Each row has a class, written after it.
[ 30  27 -22   8   1 -50   0 -48  14  36  14 -42 -11  -4 -23   3  18  30
  -2  -7  25 -35  -2 -13  32   3 -33  17  29  23  31 -39  19 104   0 104]
Pimu
[ 16  23 -16 -21 -18  21  13 -48  41  -4  36 -85 -27  10 -22   8 -12 -21
  10  21  60 -18  42 -31   3 -24   5  -5  -4  25  -8 -12 -12 -14 -22  47]
Pimu
[ 35  25 -29  14 -14 -42   6 -35  18  29  12 -26 -20 -10  -5   2   3  34
  -1 -10 -13 -56   9   0  37   7 -38  16  28   7  26 -54  22  81  -9  90]
vepi
[ 10   1  -7  -6  -3  16  25 -42  23 -11  30 -37 -13  -2 -12  21 -12 -22
  -2  -3  42 -53  41 -27   9 -18 -13 -20  -3  36 -10 -17  18  -4 -28  15]
debom
[ 46  24  -5 -12   9 -44  -9 -23  -2  24  29 -24  27  11  -3   0  13  48
  -9 -23  23 -10 -12   1   9  15 -20  18  47  25  41 -21   9  98   2  89]
rilu
[ 22  -2  -9 -25  -7   2  12 -41  29 -13  14 -61 -22  -2  -7  -2 -26 -26
   7   9  39 -53  52 -19   3 -17 -10 -13   0  21 -15 -11   2  19 -19  42]
puru
[ 49  27  -2   0  -5 -52   2 -22  15  32  26 -52  21  -4  -9  -2  26  37
  -4 -18  27  -9 -15  -5  25   2 -24  10  36  18  30 -24  15 106   5  92]
Pimu
[ 13   6 -24   6  -7  -2  11 -56  36  -9  20 -50 -30 -15  -9  27  -1 -19
  15  10  12 -40  55 -13  17 -13  -6 -20 -23  15 -27 -16  19  -5 -17  26]
vemo
[ -9 -22 -18  -2   9 -11 -39 -36 -41  10   6  15  -8   9   8  35  -2 -28
   3  23  15  27 -52  46  -5 -34 -25  43  56 -75   0  -9  14  37 -30  78]
Sed
[-19 -24 -30  14   7 -30 -41 -34 -21  -3  18  -4  24 -33  18  31  16  -8
   2  34  10  24 -28  59 -14 -32 -42  29  33 -67   4  -7   5  12 -24  76]
Riteb
[ 28  11 -17  16   9 -37   3 -41  25  26   6 -37 -16 -12 -16   1  11  27
  -2   0  -1 -34   0  -6  31  10 -32  22  30  10  31 -43  21  81  11  96]
Dutu
[-45 -43 -17  36   1 -22 -19 -29 -11   5   7  -3  27 -40  16  33  15 -19
  11  21  -8  33 -29  42  -1 -35 -27  22  31 -62   1 -15  14   0 -13  63]
Dutu
[-31 -29 -21   9  -1 -29 -42 -20 -16  13  15   9  38 -19  17  25  12 -36
  15  35  26  36 -37  69 -13 -50 -46  13  39 -54 -27   5   7   7 -21  56]
biv
[ 17  21 -28   2   4 -41   9 -58  15  20  11 -32  35  -1  -6   7  21  48
 -15 -12   7 -28   6   0  23  16 -11  -2  29  14  27 -23  13  75  -1  72]
rilu
[-33 -26 -18  -8   8 -11 -40 -32 -16   7  11  17  34  -6  18  21   7 -24
   5  34  34  49 -54  74 -22 -30 -33  20  39 -55 -11   5   9  16 -31  60]
rilu
[ 17 -13 -27   4 -13  -6  -8 -42  52 -30  23 -47 -23   7 -22  24 -21 -25
  14  25  29 -28  23 -13  16 -11 -13 -13 -20 -33 -20 -23  13   3 -20  26]
vemo
[-25 -14 -18   5   5 -13 -41 -36 -35   2  12  28   8   9   7  28  -2 -15
   8  33  36  48 -59  58 -23 -27 -27  45  47 -43   1  -8   6  25 -27  72]
rilu
[ 42  29  -7 -14  -3 -47  19 -42  15  51  11 -33   4 -29 -14   0  24  50
 -10 -13   9 -38   2  -9  24  13  -7  11  19   2  24 -35   7  75  -3  70]
Bige
[  4  18 -22  16   0   6  14 -26  40   2  18 -33 -47   7 -14   1 -16 -21
   8  20  22 -47  56 -13   1 -19  -5 -15 -15  32 -11 -20   9  -2 -13  14]
vepi
[ 72  27  -2  -8  11 -59 -20 -23  -5  28  22 -33  14  -6  -3   7  19  35
   6 -22  11 -19 -17   7  28   7 -32  20  28  13  22 -28  14  87   8  89]
vemo
[ 27  -3 -20  -4  -3  -3  -6 -43  48 -31  27 -45 -34  12 -24  21 -21 -29
  13  28  36 -25  25 -12  11  -8 -13  -8 -15 -25 -22 -19  15   8 -18  28]
vemo
[ -4 -19 -12   3  10  -6 -55 -27 -26  -3   9  14  10 -20   9  24   4 -19
   6  28  36  32 -40  60 -23 -37 -45  37  31 -45  -1  -3  -2   8 -31  64]
Riteb
[ 32   7 -17  -8   7 -48   5 -55   7  23  -9 -36 -21 -14 -16  -6   8  25
   1   1  -5 -55   6 -10  32   8 -40  12  28   8  18 -51  11 103   2 101]
puru
[-17 -14 -11   1  -1 -16 -35 -33 -27  15  14   5   8  -8   3  22   7 -26
  12  26  48  40 -50  46 -14 -42 -30  36  38 -43  -5  -8   8  27 -29  74]
Pimu
[ -3 -18 -15   4   9 -34 -49 -35 -39   6  12  15  -3 -14  10  37   7 -22
  22  32  17  29 -53  58  -7 -28 -37  36  27 -68 -12 -18  13  13 -21  71]
vemo
[-40 -25 -23   6  18 -32 -22 -32 -30   8  24  -6  41 -30  12  39  21 -17
   2  32   7  30 -52  45  -1 -38 -46  20  37 -54  -4 -19  12  27 -13  73]
debom
[ 23 -11 -26  -7 -10   1  -5 -42  54 -35  28 -53 -22  12 -23  22 -22 -25
  18  33  33 -18  19 -15  11 -10 -14 -15 -20 -32 -27 -17  10   3 -20  26]
vemo
[ 45  16   3   6   7 -53  -7  -9  24  16  21 -43  18  -7  -9  -6  13  36
  -7 -13   9 -11 -13  -7  18   8 -22  20  36  22  35 -27  14  92  22  84]
Dutu
[ 42  16   4  13   9 -51  -8 -15   9  21  16 -34   5  -3 -10  -7  15  41
  -5 -14   7 -18 -10  -2  20  10 -26  19  43  16  36 -33  18  89  21  85]
Dutu
[-27 -22 -12  -7  -2 -20 -43 -21 -27  19  20  14  44 -26  18  27  10 -37
  17  25  33  33 -35  72 -12 -52 -48  19  41 -44 -28   9   7  -1 -25  54]
biv
[  8 -13 -31   8  -7   4  -1 -37  42 -17  27 -42 -11  27 -27  12 -18 -19
  17  31  47 -23  31 -16   4 -22 -15 -22   7 -15 -25 -13   0  11 -13  29]
biv
[ 29  22 -31  21  -8 -52   3 -34  16  26  15 -22 -26  -4  -9   3   6  31
   2  -3 -10 -56  11   1  33   3 -37  12  27   7  26 -55  25  81  -5  88]
vepi
[ 53  20   7 -30  -7 -28  -1  -4   2  34  20 -40  18   4  -3  -1   9  30
   4 -35  20 -12 -14   5  12   4 -35   8  39  45  28 -27  12  93  10  93]
sena
[ 59   9   6 -25  10 -50  -7 -24 -17  31   6 -37   9  -3  -2 -12   6  34
  -2 -15  15 -40 -10   0  21   9 -26  16  38  11  32 -35   2 114  14  97]
puru
[ 31  17 -29   3  13 -30  -1 -51   7  26  16 -21  -2  14 -15   1  13  44
  -4  -7   9 -27  -3  -3  26  11 -34  22  44  11  31 -35  19  97  -5  98]
rilu
[  5  -8 -16 -12  -6  16  12 -30  51 -36  34 -54 -11  14 -26  16 -23 -24
  -4  30  41 -23  15 -26   8 -15 -13 -12  -5 -10 -15 -24   9  13 -16  18]
debom
[ 12   7 -22  -5   3  16  13 -49  35   2  15 -51 -28  15 -13  19 -13 -26
  -2   4  28 -42  46 -20  14 -22   1 -15   5  17 -11   1  14  18 -23  34]
Sed
[-32 -17 -15   3  -4 -29 -35 -22 -13  19   9  -5  39 -20  15  18  14 -32
   8  25  49  34 -45  64 -16 -50 -34  16  25 -40 -12   4  13  17 -28  57]
Pimu
[-47 -31 -45  12  12 -28 -28 -42 -20   8  12  12  35  -9  14  31  18  -6
   8  31   7  44 -39  51 -15 -32 -27  23  35 -52  -3 -12   8  22 -24  77]
rilu
[-17 -37   1 -22   3 -21 -36 -27 -32   8 -12   6  25 -27  24   8   0 -35
   8  27  22  18 -44  65 -18 -38 -38  17  34 -63 -16  -8  -1  17 -28  58]
puru
[ 57  27  11 -15  -5 -43   3 -22   6  48  27 -28   1 -20 -15  -2  22  48
  -5 -21  14 -19 -11  -5  30   5 -13  26  34  11  27 -33   9  92   6  81]
Bige
[ 52  13   5 -13  11 -40   2 -16  -6  21  35 -34  25  -3  -3   6  22  34
 -11 -16  12 -18 -30  -4  29   6 -38  11  45  16  28 -31  19 102   7  84]
debom
[-36 -40 -23   6   6 -42 -30 -37 -32  12 -11   2  26 -37  12  18  12 -18
  12  25  -5  16 -33  52   3 -40 -36  24  32 -57 -11 -29   6  39 -10  82]
puru
[-35 -17 -32  21  -4 -40 -34 -23 -30  15  15   9   3 -19  19  31   4 -18
  12  30   1  17 -34  55 -13 -40 -40  25  29 -57   4 -33   5  10 -22  76]
vepi
[  9  18 -37 -27  -5  18   7 -55  43 -33  38 -69 -22  37 -23  16 -24  -8
   8  32  55  -3  36 -27 -19 -10   4  -9  -4  21 -12 -18 -16  -8 -23  45]
rilu
[ 13  17 -20  -8 -16 -42  16 -39  16  37   1 -52  31 -15   0  10  18  36
  -5 -15  -1 -38   0   1  19   8 -20 -13  21  31  29 -28  10  71  10  83]
sena
[ 30  27 -24  13 -10 -52   8 -38   4  32  10 -35  13 -14   2   4  12  48
  -9 -19  -9 -55  13   0  28   6 -22  -4  23   9  33 -44  12  75   0  74]
vepi
[ 36  16 -28   6   3 -44  -4 -44  -1  31  13 -18 -14   0 -15   7  17  30
   5  -6   0 -35   6  -4  28   2 -46  17  43  10  15 -42  11  86  -1  99]
biv
[ 28  18 -25   5  -1 -51   5 -47  -5  35  22 -38  26 -11  -2   8  27  42
  -1 -11  -5 -41  17  -4  32   1 -35  -3  42   4  17 -24   8  72   7  81]
biv
[ 46  11  -3 -27   2 -37  -3  -4   5  31  19 -37  20  13  -6  -3  12  32
   5 -23  18  -7 -21   3   9   5 -31   1  36  35  28 -30   9  93  16  94]
sena
[  3  11 -31 -34 -25  17  17 -40  45 -16  23 -75 -33  20 -20  15 -23 -20
  13  24  37 -17  43 -20 -17 -22   2 -17  -8  33 -16 -33  -8 -17 -13  48]
sena
[ 22  29 -16   3 -13 -53  12 -53  20  38  11 -62  28 -20 -10   2  28  44
 -11 -12  19 -42   7  -9  29   2 -17  -4  20  18  33 -29  12  90   1  81]
Pimu
[ 33  16 -34  17   3 -49   2 -47   8  33   9 -24  -7  -4 -15  11  18  31
   3  -5  -1 -40  13  -5  30   4 -35  11  40   5  16 -42  13  82   1  95]
biv
[ 46  13 -27   8   1 -39 -10 -48  13  15  12 -30  -9 -15 -10   5  21  44
  -8  -8  -4 -43   9  -4  31   9 -44  16  28  16  32 -38  11  78  -8  97]
Riteb
[ 17  22 -33 -18 -12   4   5 -44  39 -19  36 -74 -33  18 -22  13 -15 -13
  16  34  40 -14  55 -24 -12 -25  -9 -10   6  15 -27 -23 -16  -7 -16  48]
biv
[ 36  20 -21  -3   5 -47   6 -44  11  32  18 -44  33  -9  -6   6  22  37
  -3 -10   9 -35  12  -7  23   5 -29  -9  33   8  16 -19   0  75   3  74]
biv
[ 50  29  -2  -4  -1 -51  -7 -26   3  37  17 -42  16   3 -14  -6  22  41
  -5 -23  36 -16 -12  -4  22   2 -18  13  36  26  34 -32  11 102   8  92]
Pimu
[ 19  -6 -23   5 -10   2   0 -43  44 -25  26 -55 -39   7 -15  20 -16 -19
  15  31  17 -30  31 -15  15  -7 -16 -11 -15 -36 -19 -20  14   8 -16  28]
vemo
[-26 -17 -27   4  15 -16 -32 -37 -20   1  11  21  23   6   7  28   6 -16
   9  38  33  52 -56  60 -22 -25 -28  34  40 -56  -7  -6  10  28 -26  68]
rilu
[-22 -17 -13   8   0 -23 -33 -33 -30  18  10   7   9  -7   1  22  11 -22
  13  26  45  35 -47  49 -15 -43 -29  32  37 -47  -3 -16  11  24 -26  72]
Pimu
[  4  17  -6  -6  -3  19  37 -40  51  19  26 -47 -46 -20 -19  10   2 -19
   0  23  21 -35  53 -21  10 -17   9  -3 -24  12 -17  -8   6   3 -13   9]
Bige
[ 18  26 -29 -19 -22  13   5 -42  32 -20  42 -70 -52  19 -17   8 -34 -12
  17  28  40 -38  53 -23  -8 -20  -8 -11  -2  17 -14 -35 -11 -22 -26  47]
vepi
[ 33  21 -22   7   2 -53   5 -43   4  39  16 -40  28 -13  -8   9  23  42
   0 -13   9 -40  18  -2  25   2 -27  -6  34  11  18 -29   8  82   8  81]
biv
[  3 -12 -33   2 -11  12   5 -41  54 -33  23 -37  -8  35 -26   7 -26  -3
   2  28  46 -11  25 -16  -7  -6   6 -10   7 -20  -9 -16   7  18 -25  26]
rilu
[ 27  12 -17   4  11 -40   3 -40   9  20  17 -28  -2  -6 -19   9  15  31
  -9   0   3 -39 -20 -13  39   9 -45  11  36  13  24 -46  22  96   4  91]
debom
[-24 -20 -22  -5  18  -6 -40 -34 -28  -1  19  16  19   9   7  26   2 -19
   9  33  33  57 -54  55 -22 -29 -32  37  46 -54  -5  -5   3  22 -26  74]
rilu
[  8 -10 -10   4  -8  15   5 -27  65 -34  20 -58 -11  10 -24   2 -27 -19
   4  21  40 -15  25 -23   4 -10  -8 -13  -1  -6 -13 -10   7   3 -11  22]
Dutu
[ -5  -1 -20 -13 -13  24  27 -28  43   2  14 -48 -16   9 -12  13 -13 -33
  14   3  34 -33  51 -10  -1 -22  -6 -31 -17  49 -20  -9  13 -16 -12  19]
sena
[  2  -5 -24   9 -29   6  11 -38  62 -22  24 -64 -14  17 -31   6 -16 -17
   8  23  52 -22  30 -22  15 -22  -5 -14  -4 -15 -13 -22  13  14 -22  29]
Pimu
[ 48  26 -15  -5  -3 -39  -6 -48  14  10  15 -51  24 -20   0   3  22  51
 -16 -11   7 -40  11  -3  20  11 -33   1  25  13  33 -17   0  67  -6  75]
Riteb
[-14 -23 -20  -3  18 -16 -39 -29 -41  19   5  17 -13   8  13  31   3 -25
   5  29   9  28 -55  43 -14 -33 -26  39  49 -62   2  -4  10  48 -25  78]
Sed
[-16 -18 -28  -4  14 -29 -39 -25 -30   5   2  19  -6  12   5  30  -1 -24
   2  34  11  32 -55  45 -21 -32 -24  42  45 -68  -3 -10  14  48 -24  72]
Sed
[ 26  10 -37   8   9 -39   6 -50  18  22  18 -17  -2  16 -14   5  14  36
  -3   0   7 -31  -3  -7  25  14 -23  16  34  13  31 -36  19  86  -7  91]
rilu
[  9  20 -29 -34  -7  24  14 -54  42 -26  44 -66 -34  29 -18  13 -18 -11
   3  35  38  -4  47 -28 -16  -6  14  -2  -3  18  -9 -17 -15 -15 -21  41]
rilu
[-18 -19 -26  11  12 -50 -46 -35 -29  11  18  -4  15 -32  15  42  17 -21
  19  31   3  32 -42  55  -4 -33 -39  31  23 -68  -4 -18   8  13 -14  84]
vemo
[-24 -32 -24  -4   8 -16 -36 -25 -16  15  -2   9  22  -7  16  30   3 -37
   2  23  15  26 -51  63  -1 -36 -29  20  41 -74 -12   2  20  23 -32  62]
Sed
